Here is a tiny trained network, its code and every weight. The questions are about switching its units off for an input and a target symbol, where a switched-off unit gives its printed mean instead of its output.

import numpy as np


def w(rows, s, z=0):
    codes = np.array(rows[::2]) - 128.0
    scale = np.full(codes.shape[1], s)
    scale[-1] = z or s
    return codes * scale


def norm(h):
    return h / np.sqrt((h * h).mean(-1, keepdims=True) + 1e-5)


def f(y):
    return np.maximum(y, 0)


def softmax(a):
    e = np.exp(a - a.max(-1, keepdims=True))
    return e / e.sum(-1, keepdims=True)


def log_softmax(a):
    a = a - a.max(-1, keepdims=True)
    return a - np.log(np.exp(a).sum(-1, keepdims=True))


def net(x, mask):
    ids = ['Θαβηξσφ'.index(c) for c in x.split()]
    T = len(ids)
    res = E[ids] + P[:T]
    q, k, v = (norm(res) @ M[0].T for M in (Q, K, V))
    z = softmax(np.where(np.tri(T) > 0, q @ k.T / 3**0.5, -1e9)) @ v
    res = res + np.where(mask[0], z, O[0][:, -1]) @ O[0][:, :-1]
    y = f(norm(res) @ A[0][:, :-1].T + A[0][:, -1])
    res = res + np.where(mask[1:9], y, B[0][:, -1]) @ B[0][:, :-1]
    return log_softmax(norm(res)[-1] @ U[:, :-1].T + U[:, -1])


Q, K, V, O, A, B = {}, {}, {}, {}, {}, {}
E = w([
[209,161,112,184,129,190,69,143,98,146,168],'Θ',
[108,169,132,84,82,81,84,143,129,178,205],'α',
[163,192,86,168,88,56,124,102,110,107,237],'β',
[179,132,95,91,187,134,82,153,180,5,104],'η',
[136,130,96,45,101,211,74,166,78,169,108],'ξ',
[225,165,221,140,37,117,120,150,154,120,172],'σ',
[100,168,140,152,53,191,199,192,110,164,61],'φ',
],0.013)
P = w([
[128,133,121,114,151,82,133,112,121,149,121],'0',
[48,145,153,156,134,71,87,253,128,78,171],'1',
[200,209,63,150,106,161,85,86,246,171,46],'2',
[125,101,125,133,143,68,127,192,126,123,172],'3',
[124,211,60,84,78,223,246,152,97,88,128],'4',
[96,101,158,136,172,109,104,129,128,140,150],'5',
[185,216,92,70,167,128,172,139,82,170,39],'6',
[71,142,166,138,146,120,83,144,120,106,133],'7',
[220,209,52,67,166,149,152,127,221,180,128],'8',
[126,74,122,138,145,88,133,142,120,146,159],'9',
[146,189,82,94,109,224,196,139,235,126,167],'10',
[94,134,148,139,120,111,68,161,118,96,132],'11',
[206,192,82,97,123,125,139,125,153,185,49],'12',
[116,113,124,140,107,89,94,172,112,113,149],'13',
],0.018)
Q[0] = w([
[65,74,158,185,111,101,138,138,85,70,138],'h1',
[178,150,123,149,164,25,93,123,109,194,23],'h1',
[74,76,108,167,107,171,103,112,251,134,150],'h1',
],0.013)
K[0] = w([
[177,224,82,115,103,129,122,181,163,124,116],'h1',
[223,24,99,130,190,94,246,136,133,208,123],'h1',
[111,196,203,142,192,146,112,56,88,144,90],'h1',
],0.013)
V[0] = w([
[68,94,166,28,79,80,133,129,95,140,121],'h1',
[167,91,179,101,128,117,160,97,246,7,185],'h1',
[181,95,93,62,160,157,19,119,97,126,136],'h1',
],0.011)
O[0] = w([
[186,88,126,90,92,179,109,42,98,136,132,75],'h1',
[75,43,83,219,66,173,113,102,170,161,120,1],'h1',
[105,149,89,150,3,157,141,146,24,55,105,238],'h1',
],0.013,0.0053)
A[0] = w([
[77,79,134,124,157,76,86,133,86,50,166,135],'n1',
[113,156,120,121,141,155,166,167,181,138,84,13],'n2',
[171,82,134,85,97,170,96,62,109,114,132,115],'n3',
[86,105,200,142,115,60,113,137,134,111,171,92],'n4',
[173,92,165,183,171,127,110,159,125,91,122,253],'n5',
[124,58,125,141,152,154,167,6,194,176,94,14],'n6',
[132,144,163,178,116,94,154,89,163,88,175,75],'n7',
[118,127,165,153,168,102,83,148,65,141,205,115],'n8',
],0.02,0.0063)
B[0] = w([
[166,78,141,106,200,123,99,93,204,165,118,230],'n1',
[148,147,88,158,159,77,92,154,93,137,66,168],'n2',
[90,93,147,133,127,122,48,166,120,166,156,191],'n3',
[143,144,170,69,70,98,196,123,71,124,74,217],'n4',
[157,144,137,152,145,174,80,100,110,57,170,218],'n5',
[113,128,150,12,3,60,146,25,207,182,141,162],'n6',
[198,155,81,119,146,120,74,181,80,156,85,159],'n7',
[70,123,69,185,72,152,124,106,135,162,152,254],'n8',
],0.019,0.012)
U = w([
[115,94,183,105,143,143,18,254,114,219,166,99],'Θ',
[205,62,195,93,253,177,204,147,138,118,154,249],'α',
[227,164,1,117,136,80,33,125,136,205,84,2],'β',
[115,138,96,207,107,249,143,126,148,116,144,169],'η',
[222,114,172,33,75,222,166,82,7,49,134,122],'ξ',
[57,192,169,160,162,51,148,242,125,86,135,197],'σ',
[74,99,175,55,91,85,211,99,159,127,171,199],'φ',
],0.0062,0.0091)

Each question gives the input, a string of symbols that net reads in full, and the target symbol t.
The units are the heads (3 rows each of Q, K, V and O) and the neurons (one row each of A and B). Each row of codes is followed by its name. A weight is (code - 128) times the scale printed after its matrix; where a second scale follows, it is the last column's (O, A, B and U).
mask holds one flag per unit, heads first, then neurons. A switched-off unit (its flag False) gives its mean, the last column of its rows in O or B, instead of its output. The means were averaged over made-up inputs and are rounded, as every weight is.
A unit's drop is (log p(t) with every unit on - log p(t) with that unit switched off) / (log p(t) with every unit on - log p(t) with every unit switched off).
The circuit of an input: a set's keep is (log p(t) with only the set's units on - log p(t) with every unit switched off) / (log p(t) with every unit on - log p(t) with every unit switched off). Starting from all 9 units, units are removed one at a time, each time the one whose removal leaves the highest keep (on an exact tie, the one counted first), for as long as the keep stays at least 0.8.
circuit, biggest first: the units of the circuit, biggest drop first
most important unit: the unit with the biggest drop
k most important neurons: the k neurons with the biggest drops, biggest first
drop when u is switched off: that unit's drop, to one decimal
input σ φ Θ α, target φ: most important unit	n4
input σ Θ α φ ξ α σ η η, target Θ: circuit, biggest first	[n3 h1]
input φ Θ Θ σ σ σ Θ σ β, target φ: circuit, biggest first	[h1 n6]
input σ β Θ β σ, target β: circuit, biggest first	[h1 n2]
input α β ξ Θ Θ, target β: 2 most important neurons	[n2 n4]
input Θ Θ σ Θ φ β, target β: 4 most important neurons	[n7 n1 n8 n4]
input σ φ ξ φ φ ξ σ α ξ α β Θ ξ σ, target ξ: 2 most important neurons	[n4 n5]
input Θ η Θ φ α, target η: 2 most important neurons	[n4 n6]
input σ σ φ ξ η, target φ: circuit, biggest first	[n6 h1]
input σ α σ Θ β η, target α: 2 most important neurons	[n1 n8]
input σ α ξ η α Θ α Θ σ Θ β, target σ: drop when h1 is switched off	0.5
input σ ξ β β ξ α α α β φ, target σ: drop when n1 is switched off	0.1
input α η Θ σ σ Θ σ α β φ β σ ξ, target α: drop when h1 is switched off	0.8
input Θ Θ α ξ σ, target σ: most important neuron	[n1]
input α φ ξ η Θ ξ σ α ξ η σ Θ Θ β, target β: 2 most important neurons	[n7 n1]
